Here is a tiny trained network, its code and every weight. The questions are about switching its units off for an input and a class, where a switched-off unit gives its printed mean instead of its output.

import numpy as np


def w(rows, s, z=0):
    codes = np.array(rows[::2]) - 128.0
    scale = np.full(codes.shape[1], s)
    scale[-1] = z or s
    return codes * scale


def norm(h):
    return h / np.sqrt((h * h).mean(-1, keepdims=True) + 1e-5)


def f(y):
    return y / 2 * (1 + np.tanh(0.7978845608 * (y + 0.044715 * y**3)))


def log_softmax(a):
    a = a - a.max(-1, keepdims=True)
    return a - np.log(np.exp(a).sum(-1, keepdims=True))


def net(x, mask):
    res = np.array(x, float).reshape(1, 5) / 4 @ E
    u = 0
    for l in range(3):
        y = f(norm(res) @ A[l][:, :-1].T + A[l][:, -1])
        res = res + np.where(mask[u : u + 13], y, B[l][:, -1]) @ B[l][:, :-1]
        u += 13
    return log_softmax(norm(res)[-1] @ U[:, :-1].T + U[:, -1])


A, B = {}, {}
E = w([
[117,18,153,202,131],'x0',
[128,126,128,126,128],'x1',
[162,105,2,142,191],'x2',
[91,140,170,106,228],'x3',
[33,89,92,60,90],'x4',
],0.002)
A[0] = w([
[80,104,157,180,139,124],'L0N1',
[99,133,121,163,127,124],'L0N2',
[112,129,120,140,132,3],'L0N3',
[110,140,123,147,127,128],'L0N4',
[113,149,104,146,140,99],'L0N5',
[138,121,131,117,129,128],'L0N6',
[111,203,96,98,133,127],'L0N7',
[125,130,127,131,128,128],'L0N8',
[252,173,186,216,165,151],'L0N9',
[115,136,124,142,128,128],'L0N10',
[45,66,96,11,83,108],'L0N11',
[114,137,124,143,128,128],'L0N12',
[59,62,89,49,113,86],'L0N13',
],0.0027,0.005)
B[0] = w([
[149,101,127,89,142,128],'L0N1',
[137,121,133,116,129,122],'L0N2',
[254,234,186,137,51,17],'L0N3',
[130,126,128,124,128,128],'L0N4',
[159,131,157,119,106,89],'L0N5',
[127,129,128,130,128,128],'L0N6',
[134,75,134,121,123,147],'L0N7',
[128,127,128,127,128,128],'L0N8',
[33,150,96,154,122,253],'L0N9',
[130,126,128,124,128,128],'L0N10',
[79,186,104,205,136,150],'L0N11',
[130,126,128,125,128,128],'L0N12',
[114,206,130,189,123,103],'L0N13',
],0.0034,0.0015)
A[1] = w([
[252,164,180,201,167,75],'L1N1',
[123,146,176,108,105,89],'L1N2',
[126,130,128,130,128,127],'L1N3',
[150,128,131,148,135,10],'L1N4',
[253,174,182,211,172,112],'L1N5',
[152,215,136,73,144,63],'L1N6',
[158,132,138,150,136,5],'L1N7',
[245,172,179,207,173,114],'L1N8',
[122,129,119,130,128,119],'L1N9',
[126,130,128,131,128,127],'L1N10',
[152,146,134,171,143,48],'L1N11',
[101,116,124,93,96,171],'L1N12',
[117,138,191,90,81,135],'L1N13',
],0.0035,0.0033)
B[1] = w([
[44,108,91,81,84,88],'L1N1',
[161,142,108,137,123,77],'L1N2',
[127,129,128,128,128,128],'L1N3',
[126,134,149,66,47,14],'L1N4',
[2,106,62,80,94,129],'L1N5',
[149,73,129,107,120,81],'L1N6',
[113,137,142,60,36,10],'L1N7',
[17,108,76,84,102,128],'L1N8',
[126,137,134,133,122,124],'L1N9',
[127,129,127,128,128,128],'L1N10',
[105,123,132,81,73,45],'L1N11',
[128,141,122,163,156,209],'L1N12',
[164,141,102,159,155,138],'L1N13',
],0.0037,0.0012)
A[2] = w([
[90,152,178,127,92,68],'L2N1',
[121,151,229,122,78,115],'L2N2',
[112,133,218,97,84,65],'L2N3',
[160,114,95,138,48,108],'L2N4',
[167,110,98,133,49,65],'L2N5',
[149,193,110,46,124,88],'L2N6',
[164,120,97,140,49,112],'L2N7',
[158,187,109,60,120,112],'L2N8',
[126,130,126,110,113,47],'L2N9',
[166,116,97,141,42,89],'L2N10',
[151,196,113,44,128,82],'L2N11',
[3,159,90,130,87,2],'L2N12',
[121,123,115,164,175,214],'L2N13',
],0.0058,0.0025)
B[2] = w([
[124,134,57,145,138,116],'L2N1',
[176,131,35,119,148,139],'L2N2',
[165,97,1,106,190,118],'L2N3',
[115,142,167,105,182,120],'L2N4',
[95,133,165,99,202,109],'L2N5',
[121,56,161,175,116,131],'L2N6',
[119,149,168,100,185,120],'L2N7',
[138,75,154,177,122,130],'L2N8',
[105,108,104,152,166,94],'L2N9',
[108,147,170,94,185,117],'L2N10',
[119,39,171,181,110,132],'L2N11',
[70,165,125,186,102,138],'L2N12',
[149,163,158,104,81,253],'L2N13',
],0.0058,0.0033)
U = w([
[180,125,32,120,151,149],'0',
[130,32,189,182,97,131],'1',
[10,175,104,148,89,122],'2',
[114,162,200,61,200,125],'3',
[158,170,148,142,95,170],'4',
[150,143,150,57,44,61],'5',
[108,83,131,16,67,9],'6',
],0.012)

Each question gives the input, the list of numbers given to net, and the class t.
The units are the neurons (one row each of A and B). Each row of codes is followed by its name. A weight is (code - 128) times the scale printed after its matrix; where a second scale follows, it is the last column's (A, B and U).
mask holds one flag per neuron, layer by layer. A switched-off neuron (its flag False) gives its mean, the last column of its row in B, instead of its output. The means were averaged over made-up inputs and are rounded, as every weight is.
A unit's drop is (log p(t) with every unit on - log p(t) with that unit switched off) / (log p(t) with every unit on - log p(t) with every unit switched off).
The circuit of an input: a set's keep is (log p(t) with only the set's units on - log p(t) with every unit switched off) / (log p(t) with every unit on - log p(t) with every unit switched off). Starting from the 12 units with the biggest drops (on a tie, the unit counted first), units are removed one at a time, each time the one whose removal leaves the highest keep (on an exact tie, the one counted first), for as long as the keep stays at least 0.8.
units of the circuit, in order: the units of the circuit, biggest drop first
k most important neurons: the k neurons with the biggest drops, biggest first
top k neurons in layer l: the k neurons of layer l with the biggest drops, biggest first
drop when u is switched off: that unit's drop, to one decimal
input [-3,1,-7,8,-8], class 2: units of the circuit, in order	(L1N5; L1N8; L1N1)
input [-8,-3,-5,-2,-3], class 1: units of the circuit, in order	(L2N11; L2N6)
input [6,-8,0,-1,-1], class 4: units of the circuit, in order	(L2N13; L2N11; L2N6; L0N7)
input [-6,-3,4,-1,6], class 1: 3 most important neurons	(L0N9; L2N11; L2N6)
input [6,8,1,-3,-8], class 2: units of the circuit, in order	(L1N5; L1N8; L1N1)
input [3,-4,-5,-3,1], class 0: units of the circuit, in order	(L2N2; L2N3)
input [-7,6,1,6,-1], class 1: units of the circuit, in order	(L2N11; L2N6; L2N8)
input [-1,6,-2,1,4], class 4: 3 most important neurons	(L0N9; L1N5; L1N8)
input [1,-2,-4,4,-2], class 0: top 2 neurons in layer 2	(L2N2; L2N3)
input [-2,6,-3,0,2], class 4: top neuron in layer 1	(L1N13)
input [-3,2,4,-3,-5], class 2: top 4 neurons in layer 1	(L1N5; L1N8; L1N1; L1N13)
input [6,-3,4,-6,8], class 2: top 2 neurons in layer 0	(L0N11; L0N13)
input [5,0,2,6,0], class 3: 2 most important neurons	(L2N11; L2N6)
input [5,7,-7,-7,-1], class 0: 2 most important neurons	(L2N2; L2N3)
input [2,1,-5,8,-8], class 2: most important neuron	(L1N5)
input [-8,-3,-6,8,3], class 1: 4 most important neurons	(L2N11; L2N6; L2N8; L0N9)
input [5,8,-3,2,3], class 4: 2 most important neurons	(L2N11; L2N6)
input [-3,5,-6,-7,-8], class 2: 4 most important neurons	(L1N5; L1N8; L2N12; L1N1)
input [-1,-5,-5,-6,3], class 3: top 2 neurons in layer 1	(L1N13; L1N2)
input [-8,-5,3,-2,-8], class 1: 4 most important neurons	(L2N11; L2N6; L2N8; L0N11)
input [-7,-1,-7,-1,-7], class 0: 3 most important neurons	(L2N2; L2N3; L2N1)
input [-5,1,1,-6,5], class 3: top 2 neurons in layer 0	(L0N9; L0N7)
input [-1,1,3,-1,-4], class 2: top neuron in layer 1	(L1N13)
input [-5,-3,-1,-5,-4], class 1: drop when L2N6 is switched off	0.3
input [-7,3,-4,2,2], class 1: drop when L2N11 is switched off	0.1
input [-3,5,-8,3,-3], class 0: drop when L2N3 is switched off	0.1
input [3,0,-2,3,-1], class 5: top neuron in layer 2	(L2N13)
input [-1,1,-4,6,-6], class 2: drop when L1N8 is switched off	0.5
input [-6,5,4,-5,-6], class 1: top 2 neurons in layer 0	(L0N11; L0N13)
